Each row has a hidden trait or not; one of two labels after the row says which. A new part has a new trait and new labels.
In the rows, 100 means zero.
[ 74 115  99  93 102  98 113  92  90 106  90 107  96  93 153 105  99  89
 120  89  93  97 200 101 125  42 100  99 100  80 172  94 118  88 154] | D
[121 108 100 101  97 104 105  95  88 108 110 141 107  94 105 102  93 101
 113 115 101  82 133  90 114  89  99  99  99 141 105 103  76  94 119] | K
[102 110 102 111  98 100 108  86 105 102  97 104  97  88 113 102 101 101
 117  82  91  95 150 130 111  77 103  99 100  86 107  96 123  77 120] | D
[ 51  98 103  95 114  97 103 110 105  97  96 110 100 106  98 104 103 107
  97  93  99 140 134 105  96 103 101 101  93  94 191  90  96 101  92] | D
[ 39  96  96  96 109  99 108 108 123 104  98 105 102  98 111  99 100  97
  91  86  96 110  96  88 113  93  94 103 107 103 200 101  88 108  99] | K
[116 101  89 102  95 102  97  98 109  97 106  81 100  95  96  95 101  96
  90  89  99  69  56  75 101 100  99 101 113  99  85 112 107  97 101] | D
[ 80 100 101 110  99 100 109  98  83 104 109 159 109  91  59 100 104 113
 100 128  98 108  90 104 105 113  99 101 100 110 170 101 102  97  85] | D
[ 44 106  99 100 101  98 111  95 121  99  99 111  99  93 107 100 102 102
 116  88  91 107 143 112 106  86 102 100 100  71 200  93 115  92 108] | D
[ 94  98 109 108 101 100 100  97 116  88  97 102 100  98  77  98 103 104
  93  84  99 120  71 126  73 106 109 102  94  91 108 100 119 100  80] | D
[ 87  97  87  98 100 100 103 110 125  95  98  52  94  97 120  98 111 102
  89  86  95  97  75  76  89 110 100 101 104  53 137 103 116 126  93] | D
[125 102 113 108  95 100 104  88 106  98  99 109 103 100  78 101  91 102
 103  90 100 107  97 126  86  99 102 100  97 141  79  99  99  78  89] | K
[ 97 104 102 110  98 101 107  94 114 108 113 128 104  80 109  98 102 102
 108  98  94  88 121 100 118  90 103 100  99 102 138 102 112  90 105] | D
[ 85 111 100  87 105  97 104 101  96 100  85 113  98 101 147 106 101  97
 114  97  98 107 172 101 107  88 102  99 100  85 115  92 112  97 124] | K
[148 107 101 101  91 100  90  97 100  88  93  30  92  99 112 100 101 100
  98  78  98  94  80 103  82 116 103 100  99  89   0 100 118  98 112] | D
[154 103 104  98  98 100  90  95  68  94  94  94  97 112 111 102  93 101
 105  88 109 101 121 112  80  95 103 100 100 100   0  93 114  92 108] | K
[132 102 103  99  90 101 102  88 110  99  98  84  99  96 101 100  88  88
  95  71  99  80  86 102  94  77  97 101 100 148  52 105  82  96 109] | D
[ 86 103  85 102  99  99 103 101 109 107 106 109  99  93 110 100 100 100
 105 102  97  81 102  73 121  98  96  99 107  83 124 104 106 103 114] | D
[ 99 112 108 110  97 100 104  88  95 102 100 143 101  96  90 102 100  99
 123  92 100  98 157 128 115  81 106  98  96 104 112  96 131  66 121] | D
[160  90 104  96  99 100  89 100  90  90  95  70 102 114  85  98  97 103
  74  86 107 109  29 104  67 102  99 103  98 142   7 102  71 104  75] | K
[ 71 102 105  96 110  97 104 108 101  98  91 108  99 108 103 105 101 102
 105  99  98 136 130 112  98  97 102 100  91  84 140  88 110  99 101] | K
[103 102 110 107  98 100 105  94  80 101 106 153 109  92  63 102 101 112
 115 137 100 112 139 107 103 112 102 100  92 107 111  97 106  85  84] | K
[ 96  94 114 103 105  99 105  98 100  96  92 104 100 107  90 103 101 107
  98  91  97 136 101 127  88 107 103 102  88 101 148  91 100 100  81] | K
[123 101 103 101  95 100  97  93 109  90  91  54  94  92 105 100  97  92
  92  59  98  96  82 106  79  94 103 101  98  97  37 102 102  97 103] | D
[124  98 104 109  90 100  97  93 122  91  99  63 100  97  92  94 102 106
  83  85  98  93  20 106  76 104 101 101  98 100   5 105 108  99  91] | D
[134  91 108 102  99 100  90 101 107  84  94  81 103 113  80  99 103 104
  86  85 104 113  30 120  60 125 103 102  98 102  32 101  89 101  69] | K
[ 94 103 114 106  99  99 105  92 107  94  97 103  99  94  79 101 101 103
 105  92  99 124 102 139  87 100 108 101  92  96 123  94 113  86  96] | K
[ 48  99  91  98 105 100 106 105 125 105  98 106 100  96 120 100 102 101
  97  88  94 102 103  84 121  90  95 101 105  86 196 100 105 109 107] | D
[ 71 107 105 104  99  97 107  94 122 100  96 107  99  96 107 101 102 100
 107  81  92 116 122 124 102  84 104 100 100  73 170  93 128  93 107] | D
[119 112 113 105  96 100 103  88  87  97 100 115  95  98 102 103  97 100
 120  93 100 101 160 132  92  80 107  98  94  91  36  95 131  73 111] | K
[ 89  98 102 111 102 100 105  99 114  97 115 114 104  96  48  96 112 116
  95 131  99 107  71  95  93 144 100 102  97 104 127 101  97 100  68] | D
[ 94  98 112 104 101 100 103  87 116  97  98 103 101  98  90 100 103 103
  93  71  97 114  75 130  83 102 101 102  95  98 152  97  90  81  85] | D
[ 92  88  97  94 108 100 105 114  98 105 106 108 103  99  88  99  98 103
  90 133 103 109  62  75 109 118  94 102  98 117 161 101  69 120  80] | K
[ 51 100  93  96 112  99 103 119 105  96  99 104 100 102  98 100 107 103
 102 115  98 109 111  87 109 102 102 101  99  58 142  99 106 124  99] | D
[106 100 102  87 101 100 104  96  86  97  89  92 100 109 117 102  85  90
  96  77 104 108  79 104  93  85  94 101  98 160  94 100  57 101  99] | K
[ 90 110 102 113 100 101 104  93 137  98 110 113  99  81 105  98 100 102
 104  96  88 102 119 105  98  96 102 100  99  90 145  98 124  93 109] | D
[ 90 104 103 111  99 100 110  88 135  97  97 107 100  90 116 100 102 102
  98  73  92 107  95 118  97  95 101 101  99 101 141  99 102  81  88] | D
[ 73 103 101 108 100 100 113  91 122 103 100 137 105  84  94  99 101 102
 103  90  91 103  90 111 100  82 101 101  98 119 193  99 102  83  91] | D
[ 88  84 105  89 111 100  96 120  96  93  96   0 103 118  80  98 104 105
  79  98 108 115  32  89  81 126  99 104  97 116 115 103  80 133  66] | K
[ 84 107  98 105 102  99 106 100 150  97  97  96  93  94  98  98 109 103
  97  78  88 104  81 107  96 104 100 102  97  53 155 100 130  99  95] | D
[ 96 104  97  89  99 100 105  97  64 102  94 107 103 104 104 105  85  96
 108  90 107  99 110 104 101  97  96 101  99 171 130  99  52  95 105] | K
[ 84 104  99  93 102 100 108  96  97 111  98 109 100  95 126 101  96  90
 108  90 101 102 167  92 122  72  90 100 103 118 183  99  80  96 126] | K
[112  90 103  88 100  99  97 104  61  99  96 107  99 118 101 103  92 101
 106  93 111 106 105 106  94  97 102 101  99 106  76  99  77  98 104] | K
[ 94 101 101 107 101 101 110  99 118 108 115 169 109  89  76 100 102 102
 101 124  99 111  86  97 113 106 101 101  98 121 190  99  85  97  95] | D
[ 91 109  91 103 100 100 103  95 141  99 100  73  94  90 111  97 107  97
 103  77  89  85 109  98 104  81 102 100 102  52 121 102 139  95 119] | D
[ 93  92 102 101 101 100  89 112 103  98 100  88  98 108  97  98 111 108
 101 126 104 106 100  98 101 145 101 100  98  57  66  99 107 118  83] | K
[ 97 106  94 101 103  99 103  99 121 100 100  75  89  93 119 100 115 102
 108  93  96 101 122 102 104  90 102  99  99  15 120  98 160 106 110] | D
[103 106 104 109  99 102 104  96  88 106 112 166 110  94  71 102 103 106
 115 126  99  98 132 104 111  95 103  99  98 111 114  98  97  85  96] | K
[ 86  96 101  90 104 100  91 113  87  97  91  83  94 118 111 100 103 102
  99  95 104 106 100 103  96 115 102 101  98  87  82  99 102 121 101] | K
[ 86 101 102 104 100  98 104 100 115  98  98 106  99  99 104 100 116 110
 105  94  97 118 105 113  97 113 110 101  94  31 134  96 146  97  90] | D
[131  99 102 108  90 103  96  95 110  94 111 110 100  99  82  94 101 104
  88  92  96  81  21  92  88 105 100 101  98 106  38 110  90 100  87] | D
[102 109 101 101  95  99 107  82 113 100  98 109 101  88 105 100  92  90
 105  78  95  92 114 108 100  58  99 101 103 149 122  98  86  80 120] | K
[ 97 103  87  97 100 100  92 110 108  98  99  65  93 103 108  98 104 102
  93 105 100  87  87  77 100 107  99 100 105  64  63 107 108 121 101] | D
[ 86 101  88 103 100 101  99 108 112  92 111 103  98  93  98  97 104 103
  94 121 100  86  90  78 104 118 102  99 101  80  95 108 101 117  95] | K
[ 79 106 102 106 100  98 108  96 141  98  97  96  98  92 102 100 105 103
 103  83  90 104 108 117  97  93 102 100  99  59 148  97 137  95 100] | D
